Below are the code and all the weights of a small trained network. Each question names an input and a class and asks about switching units off, where a switched-off unit gives its printed mean instead of its output.

import numpy as np


def w(rows, s, z=0):
    codes = np.array(rows[::2]) - 128.0
    scale = np.full(codes.shape[1], s)
    scale[-1] = z or s
    return codes * scale


def f(y):
    return np.maximum(y, 0)


def log_softmax(a):
    a = a - a.max(-1, keepdims=True)
    return a - np.log(np.exp(a).sum(-1, keepdims=True))


def net(x, mask):
    res = np.array(x, float).reshape(1, 3) / 4 @ E
    y = f(res @ A[0][:, :-1].T + A[0][:, -1])
    res = res + np.where(mask, y, B[0][:, -1]) @ B[0][:, :-1]
    return log_softmax(res[-1] @ U[:, :-1].T + U[:, -1])


A, B = {}, {}
E = w([
[175,232,65,93],'x0',
[101,67,2,227],'x1',
[33,223,167,160],'x2',
],0.0081)
A[0] = w([
[112,167,131,140,125],'N1',
[127,136,173,125,101],'N2',
[59,171,147,145,109],'N3',
[79,104,93,142,100],'N4',
[22,16,238,152,72],'N5',
[160,154,226,117,79],'N6',
[206,84,90,94,126],'N7',
[90,117,127,52,116],'N8',
[144,137,145,117,242],'N9',
[157,128,193,65,98],'N10',
[152,181,130,104,125],'N11',
[118,134,111,133,187],'N12',
[40,175,148,143,98],'N13',
[62,132,165,163,116],'N14',
[132,140,88,156,104],'N15',
[105,97,142,109,153],'N16',
[122,131,116,113,90],'N17',
[55,158,143,152,117],'N18',
[79,131,76,157,110],'N19',
[168,152,176,113,91],'N20',
[102,121,143,136,255],'N21',
[247,71,143,107,87],'N22',
[197,128,99,113,100],'N23',
[178,207,70,102,149],'N24',
[158,53,142,106,102],'N25',
[89,227,90,133,115],'N26',
[127,113,173,61,87],'N27',
[104,98,35,178,90],'N28',
],0.014,0.0083)
B[0] = w([
[107,126,119,118,169],'N1',
[125,106,150,137,166],'N2',
[86,107,116,104,196],'N3',
[134,98,173,129,175],'N4',
[162,252,170,146,254],'N5',
[148,86,180,139,226],'N6',
[66,142,110,125,224],'N7',
[135,109,144,127,166],'N8',
[143,107,17,184,237],'N9',
[150,85,175,129,230],'N10',
[151,139,149,147,202],'N11',
[144,120,94,170,181],'N12',
[76,104,123,91,205],'N13',
[83,130,133,108,185],'N14',
[148,118,164,137,166],'N15',
[138,143,103,139,168],'N16',
[125,119,118,125,128],'N17',
[88,106,128,111,193],'N18',
[146,96,167,136,191],'N19',
[148,110,176,125,192],'N20',
[139,84,6,164,236],'N21',
[53,123,128,114,226],'N22',
[85,153,137,112,183],'N23',
[163,198,138,162,253],'N24',
[81,138,133,118,189],'N25',
[88,181,149,121,225],'N26',
[147,101,168,126,195],'N27',
[170,81,204,124,237],'N28',
],0.037,0.0093)
U = w([
[9,144,130,121,74],'0',
[165,76,175,142,113],'1',
[135,248,140,137,243],'2',
[161,106,25,134,220],'3',
[149,152,90,47,3],'4',
],0.013,0.0029)

Each question gives the input, the list of numbers given to net, and the class t.
The units are the neurons (one row each of A and B). Each row of codes is followed by its name. A weight is (code - 128) times the scale printed after its matrix; where a second scale follows, it is the last column's (A, B and U).
mask holds one flag per neuron, in row order. A switched-off neuron (its flag False) gives its mean, the last column of its row in B, instead of its output. The means were averaged over made-up inputs and are rounded, as every weight is.
A unit's drop is (log p(t) with every unit on - log p(t) with that unit switched off) / (log p(t) with every unit on - log p(t) with every unit switched off).
The circuit of an input: a set's keep is (log p(t) with only the set's units on - log p(t) with every unit switched off) / (log p(t) with every unit on - log p(t) with every unit switched off). Starting from the 12 units with the biggest drops (on a tie, the unit counted first), units are removed one at a time, each time the one whose removal leaves the highest keep (on an exact tie, the one counted first), for as long as the keep stays at least 0.8.
circuit, biggest first: the units of the circuit, biggest drop first
most important unit: the unit with the biggest drop
k most important neurons: the k neurons with the biggest drops, biggest first
drop of u: that unit's drop, to one decimal
input [7,-8,-4], class 1: circuit, biggest first -> N10
input [-6,7,-7], class 0: 3 most important neurons -> N7, N25, N22
input [3,4,0], class 1: 2 most important neurons -> N5, N28
input [-6,4,5], class 2: 3 most important neurons -> N5, N22, N7
input [-5,-3,-5], class 0: 3 most important neurons -> N22, N24, N25
input [0,8,-8], class 0: 3 most important neurons -> N7, N22, N25
input [-6,0,-7], class 0: 2 most important neurons -> N22, N24
input [8,8,-5], class 1: 4 most important neurons -> N28, N5, N19, N15
input [4,2,-1], class 2: 3 most important neurons -> N21, N24, N9
input [8,-6,8], class 0: 4 most important neurons -> N13, N5, N3, N26
input [-4,-3,-1], class 2: 2 most important neurons -> N5, N28
input [-4,1,1], class 2: 2 most important neurons -> N5, N9
input [-4,-1,-5], class 0: 2 most important neurons -> N24, N22
input [-1,1,3], class 3: most important unit -> N22
input [-7,-1,6], class 2: 2 most important neurons -> N5, N22
input [-2,-3,2], class 3: drop of N28 -> 0.2
input [-5,4,2], class 2: drop of N6 -> 0.2
input [-2,3,2], class 3: drop of N21 -> 0.1
input [3,5,-6], class 0: drop of N7 -> 2.1
input [-4,1,-5], class 0: most important unit -> N24
